Each row is followed by its class number.
[ -53  123  106  -26  410   33  205  -53   32 -251 -266  133 -119   -1
  440  -87 -100 -180  -41   34  -65   95  -17 -261  -69  181   72 -261
  149  -38  -17 -307] | 9
[  18  231  324  514 -198  -44  -60   13 -312   78    4 -107   23   -5
  -46  248 -272  246  126   -3   -6  394  144 -149 -201  165  599  115
  -68  -89  274 -203] | 1
[-170 -627   46 -538 -121   41  204 -168  -38 -403 -345    0  -89   98
  126   53  470 -273  135  -47 -275  308  -95 -140   -2   14  355  -17
 -130  255  212  289] | 0
[ -69 -423  -49 -482  -12   -3   68 -334  175 -264 -212  142  -97   84
  258 -187   59 -199   91    2 -179  101 -221 -123   -6  -67  -58 -123
   82   13  -50   19] | 3
[ 345 -479  148  317  367 -236  467 -147 -389   41  104  202 -324  283
   44  108  -56  142 -112 -164  128  -22   75  137 -294   25  254 -547
  528    6  125   55] | 7
[-124  -39   49  212   93   61  126 -199 -101 -225 -279   23 -214  154
  105  165  142  278  196   62  161  174   10 -294 -248 -227  468 -513
  397   10   40 -226] | 0
[-178  -62 -132 -429 -257   46 -316 -305   21 -103 -340  170  216   90
 -156    7  281   54  133   14  -90  108 -332 -225 -214 -392  356  129
  134   48  -42    1] | 0
[-328  125  -18   58 -466    0   27  137  589 -150  157   14  397  158
  146  182  -35 -173  497  164  234  111   61 -208  170 -188  -57 -112
 -318  -78  -98  -92] | 1
[ -97 -407  580 -350 -145  355    0  311  479  127  212 -163 -112  251
  318  250  787 -601  -31 -104  -41   53   41   -4 -112  636 -178 -349
    3  452 -176   70] | 7
[-300   34 -160 -371 -489   84 -295 -144  113 -292 -488  143  134 -176
  185 -114   12 -166  271   94   90  224  -79 -385  449 -377  187   73
 -212  203  215 -208] | 1
[-180  103   23   44 -178  -17  -55  132   93  -48 -133   96  263  202
    8  168  113  -99  200   73   36  230   65 -124   23  159   -6  -45
  -43  -17  222    6] | 0
[ 254  -37 -357 -138  -23 -266 -112  162  380 -157  163   81  -57  -71
  370 -285  -50  153  -92  120  264  -88 -142  145  130  220 -740  109
  200   56 -151   42] | 2
[  26   58 -440 -343 -201 -281 -123  -37    9  108 -201  233   71   39
  220 -467  -43  -13 -129  221  -82   34  -16  202  397 -126  -25  609
 -459  592  144  169] | 1
[ 307 -283 -239   81  401    9  269    6 -365  -87 -126  168 -207 -154
  -94 -102 -166  336 -321 -177  -23  -85    5  109 -187  212 -153  132
  267 -178  172    7] | 5
[-308 -131  131 -292 -272   58 -232 -117  -65  193 -362  321 -298  -65
  161 -259 -238   96   68   90   -4   41 -215 -425   24   87  -21   -8
  -51 -286   88  -30] | 8
[-227 -375  351  -52 -296  238 -139 -122  -72 -120   -1  -40 -190  176
 -203  384  -98    0  341   62 -188  135  -34 -207   68  281  557   39
 -197 -144  301    6] | 6
[  16 -143  300  -21  206   71  152 -326 -248  114 -143  166 -164   58
  134 -149 -187  143  -35  -82  -14   95 -106 -289 -347  -61  269 -451
  442 -241   90 -308] | 6
[-131 -724   58  150  148  141  259 -246   23   79 -152  373 -175  367
  -62  -40   99  -66  226  -20  261  -59   74 -361  160 -529  806 -768
  297  -13  358   -2] | 4
[ 167 -171  -84  335  -35  136  131  322  288   24  467  -77 -145  390
 -169  357  220   12  112  -31   89   58  230  476  321   66   85  -10
 -241  350  -16  411] | 4
[-318  164  486  240 -295   88 -235 -183  129  423  -17  237 -136 -148
  287   29 -617  195   18   33   98  -96 -115 -621 -430  314  134    2
  110 -408 -186 -276] | 2
[  76 -230 -398 -156 -537 -143 -116   70  227 -127  -41  151 -116   10
 -100   74  304 -117 -116  -61  103 -181 -155  -18 -146 -596  -25  110
   71   89 -344  113] | 4
[ -58   20 -263 -456 -253 -189   91   35  235 -512 -118  -71  273  236
  151  134  266 -254  405   21  -24  339    6  228  331 -243  143   89
 -219  431   60 -106] | 5
[ -14 -102  -23 -233  273  199  266 -261 -255   37 -257  113   22   18
 -119  -61  235   32   -7   34 -296  186   85  112  259  -90  537  107
 -179  329  315  219] | 3
[  53 -569  214 -149  -64   49   76   70  121  159   45  270  -97  270
  280  -94  117 -112   47   28  161  116   86   27  243  236   33 -233
  -95  298  267   87] | 2
[  -4  -50  426  253  132   33 -198  230   12   88  196   67  -26   58
  190  134 -207   -1  -83  -19  110   70 -165 -110  -43  640   10 -360
   78 -145   87 -116] | 2
[-275  239  -53   27 -222  109 -221  171  149   59 -134  -83 -232 -167
   48  -93 -136   65   49  -18   29   99  -79 -285   55 -156   28   20
  -65 -149  -65 -114] | 9
[-111 -435  375 -149  507  -29  687  325  406  390  730 -515  -48  778
 -129   72  824 -291  554 -128 -157  150  219  572  -10  539  -44 -398
 -127  509  360  147] | 4
[-113  116  -64   -5 -124 -144 -189  174   26  499  272  -87  287  109
 -456  118  285   43   56   34  184 -446  184  324  251 -198   17  152
 -186  245   66  126] | 7
[   9 -412  519 -168  194  411  571 -197   -2 -169  131   56  -88  303
   58  219  164 -272  396  -23 -138  288   96  -19    8  343  292 -491
  138 -137  156 -102] | 5
[ 242 -354   21  189  684  245  511  -76 -117   11  219  -10 -245  374
  -49    2  -41  156   34  -95  -57 -129  166  204   95  353 -210 -458
  115  -49  208  480] | 6
[ -41  131  -86 -156   83  -57 -304 -126 -201 -228  -96  -63 -223 -337
  -49 -119 -509  350   87  -26 -117  -14 -193  -16  258  199 -120  478
 -131 -356  158 -129] | 9
[ -90  118  -43  441   53  139   89   27 -428  106 -374  259 -134  158
 -228  229 -332  224   23   11  -58  166  265 -210   23   -7  731  131
  -88 -145  341  216] | 8
[-185  -83  437  382  193   90  136 -120  -98  279  156  182   64   50
  102   70 -646  139  191   48  134  -72   80 -280  116  629  411 -172
    4 -199  359  -79] | 1
[-244   91  454   79   59   46 -266   62 -121  484 -179   87 -215  -81
  308  -45 -398   28 -107  122  264 -235  191 -288   65  377  126 -196
   26  144   10 -198] | 6
[  39  191  -82  261  234  -64  538  -54    8  103   77  -79   70  182
  141  135 -102  122  -41   73   76 -104  423  250  -70  105   54 -197
  143  318 -103  -36] | 6
[ 420 -414 -276  176 -285  383  431 -717  -56 -314 -195  632   39 -269
  182 -102  -51  322 -160   90  496  162  -97 -256 -139 -732  215 -520
  899   38 -312  -97] | 9
[  92  226  102  -94  406  103  308  391  503   78  696 -250  168  -78
   33  -42 -207 -450 -160 -166 -330 -221 -123  289 -112  282 -835   37
 -275 -203 -312 -118] | 5
[ 246 -180  378   29   16  321  372   -9   29  111  120  118 -273  248
  -34  435    0 -267   16  -64 -372  202  113  164  -79  504  222  -98
  -71    4  -42  241] | 8
[-152 -185  -12 -288 -361  101 -124  196  382   -2    8   -2   62  144
   -6  100  358 -328  212   63 -116  184  -67 -104  224 -163  123   99
 -376  383  217   30] | 9
[-203  248  102  142 -180 -189 -379  177  150  450   -4  115  154  -15
   72  -92  -92  -13 -173   89   10 -135 -143 -280 -292   39  108  270
 -278   -2 -108  -31] | 9
[-268  210  192   11   44 -101 -266  426   77  367  116 -194   54   58
   32  -34  -61    6  115   84  132  -87  217  171  346  660 -278  231
 -419  113  243  -78] | 6
[-202  158  357  -46 -380  -87  -17  -85  236  -61  -11   20  105  -86
  234  139 -344 -329  242   12 -129  167 -161 -416 -307  130  177   12
  -98 -404 -170 -386] | 0
[ -40  -62  -80 -390 -216   19 -122   28  286   66   49  -27  169  134
  -55   19  259  -74  309  132   69   39  125  208  302  -33   -2  352
 -116  416  152 -136] | 1
[  46 -251  217 -106 -549  207    3 -181  108  -16  -79  221  -98  -41
   45  356  -50 -286  -20   21 -176   66   37 -152    6   15  188  101
 -163   80 -120  231] | 0
[-110    2 -143 -565  -47  181 -142 -209  106  -22 -296   -9  -94  -34
   84 -288  209  101   74  176 -204  102 -108 -139  145  -81  273  300
   -5  238  126   48] | 0
[  52 -284  222  467  -93   87   74  134  201  530  604   47 -334   24
  -88  -11 -575  116  -52  -47   63 -315  -38   57  138  638 -326 -188
  -91 -336   76  140] | 3
[-188  110   79 -273 -240 -210 -105  -76  308   13  -77  -25  259  -37
  223  -85    3 -354  169   64 -160   69 -194 -145    6  246  -98  127
 -315   23  -22 -182] | 0
[-258   69    8  280 -164  107 -327   60 -337   -4 -306   53 -339   35
 -331  267  -84  353   96  -10  160 -221   83 -366   18  -98  374 -139
  165 -478  138  178] | 0
[  44 -263 -416 -113  377  -93 -164  133 -518 -455 -323  179  -36 -102
 -284    4 -235  254   10  -81  162  -51 -111   58  269 -114  -71  157
  179  -67  459  -28] | 2
[ 233 -273   17  187  264  147  259 -113 -434 -424 -331  222 -232   13
 -113  348  288   99 -147 -142   47  134   46 -113 -296 -184  331 -375
  548 -188  -40  210] | 1
[ -21   25 -232 -196 -257 -171   -3 -119  119 -236 -341  152  283  -54
  281 -107  292  -26    7  121   73  281  -81 -108  -13  -62   89   30
   71  262   36 -160] | 2
[ 105 -256 -305  210   29  113   73 -250 -149   45  107  188 -388    2
 -337 -108 -264  240 -285 -226 -159 -178 -340 -110 -387 -319 -201 -131
  416 -435 -207  425] | 6
[-103 -344  -52 -169 -356  228 -113 -352   76 -218 -214  122  123  268
 -137  237  119   17  442   51   80  132  107 -152  345 -483  672 -108
  -47  268  318  -61] | 3
[-117 -135  -77  186 -211 -192 -253  300  290  496  208    0   51  226
   -4 -204  145  -59 -114  -81  121 -202  -14   73  211  188 -325 -175
 -383  116  138  240] | 5
[ 202 -374 -193  545 -372  147 -163 -376 -288 -138 -326  446 -294   -4
 -377  460  181  246 -190  -78  190  -41    2 -180 -145 -597  765 -177
  394  -57  -89   88] | 7
[ -97 -208  218 -280   66  -15  -60  411  227 -216  -40   74   38  -66
  315   36   89 -455  -26  -23 -116   68 -322 -243  -46  806 -342  -22
 -217 -112   83  -34] | 1
[ -22  240 -551  -32 -101 -401 -216   46  184   62   -6  180  348   35
  -77 -279  -37   77    9  140  155 -217  -96  104  180 -562 -181  348
 -271  122    1  -58] | 4
[ -66 -107   39  216  157   -8   57  -20 -524   40 -193  150 -226   32
 -166   41 -388  245  -34   -2  -47   62   11  -41  -38  377  230   50
  111 -199  333   23] | 0
[ 181  -74 -116   75   10 -136 -200 -129 -164   41   59  186   95   67
 -254    2   61  107 -153 -116 -100   -6 -251   73 -183 -196  127  173
   50 -118   -9  241] | 2
[ 275  -59 -262  108  284  -35  223 -234 -264 -220  176    4   88  226
 -490  -32  243  108  152 -148 -143  184 -162  233 -173 -485  249   51
  312 -196  150   83] | 9
[-194  553    9 -170 -344 -244 -179  165  361  321  116 -143  165 -157
  264 -250 -138 -145   59  146  -38  -19   80   38   83   81 -554  415
 -414   21 -230 -118] | 2
[-100  185  -93 -410 -202  -80  137  395  268 -129  -27 -113   91  -53
  297  -63 -132 -233  242   98   41   97  189  131  437  169 -390  200
 -426  176  107 -283] | 9
[ -47  509   70   77  533 -374 -208  117 -379  315  139 -246  213 -116
 -117 -134 -528  358  -18  -27   37 -267  216  286  221   32   51  453
 -301   25  216    8] | 9
[ 232 -202 -246  267  415  -50  455 -313 -270 -200  -44  229 -127  127
  -47  -32 -181  394   48   16  108   53  147   74   22 -232  246 -161
  425  -86  208  235] | 4
[ -29 -275  -16  -42  238   12  336 -215    3 -219  -11  -78  114  323
  143  -76  104  136  263   29   78   44  126   -8  -26   63  -44 -400
  181   22  241 -116] | 9
[-328  -53   81 -207    0 -166 -130   73 -130 -175 -486   28  230   36
  317   99  253  -69  -13  216    6  148  145 -182  110  367  550  134
 -180  542  335 -112] | 2
[  -1 -243  110 -196 -512 -107 -170  -55  320  -27 -249  105   83   80
  315  105  108 -290  108    2  -37  242  -59 -247    3 -215  378  -59
 -376  299   26 -187] | 8
[ 179    8  143  226  355  123  577 -159 -390 -243 -128    2 -395 -219
  161  131 -507  213  -89  -48 -181   75  296  -11 -226  365 -177   57
  176 -420  -57   55] | 1
[  64  -89 -241   -9   57 -153  316 -252 -164   42  -21   54  143   13
 -101  -72 -264  169   74    7    4 -119  121  118    8 -324  159  108
  -27  124  102    2] | 3
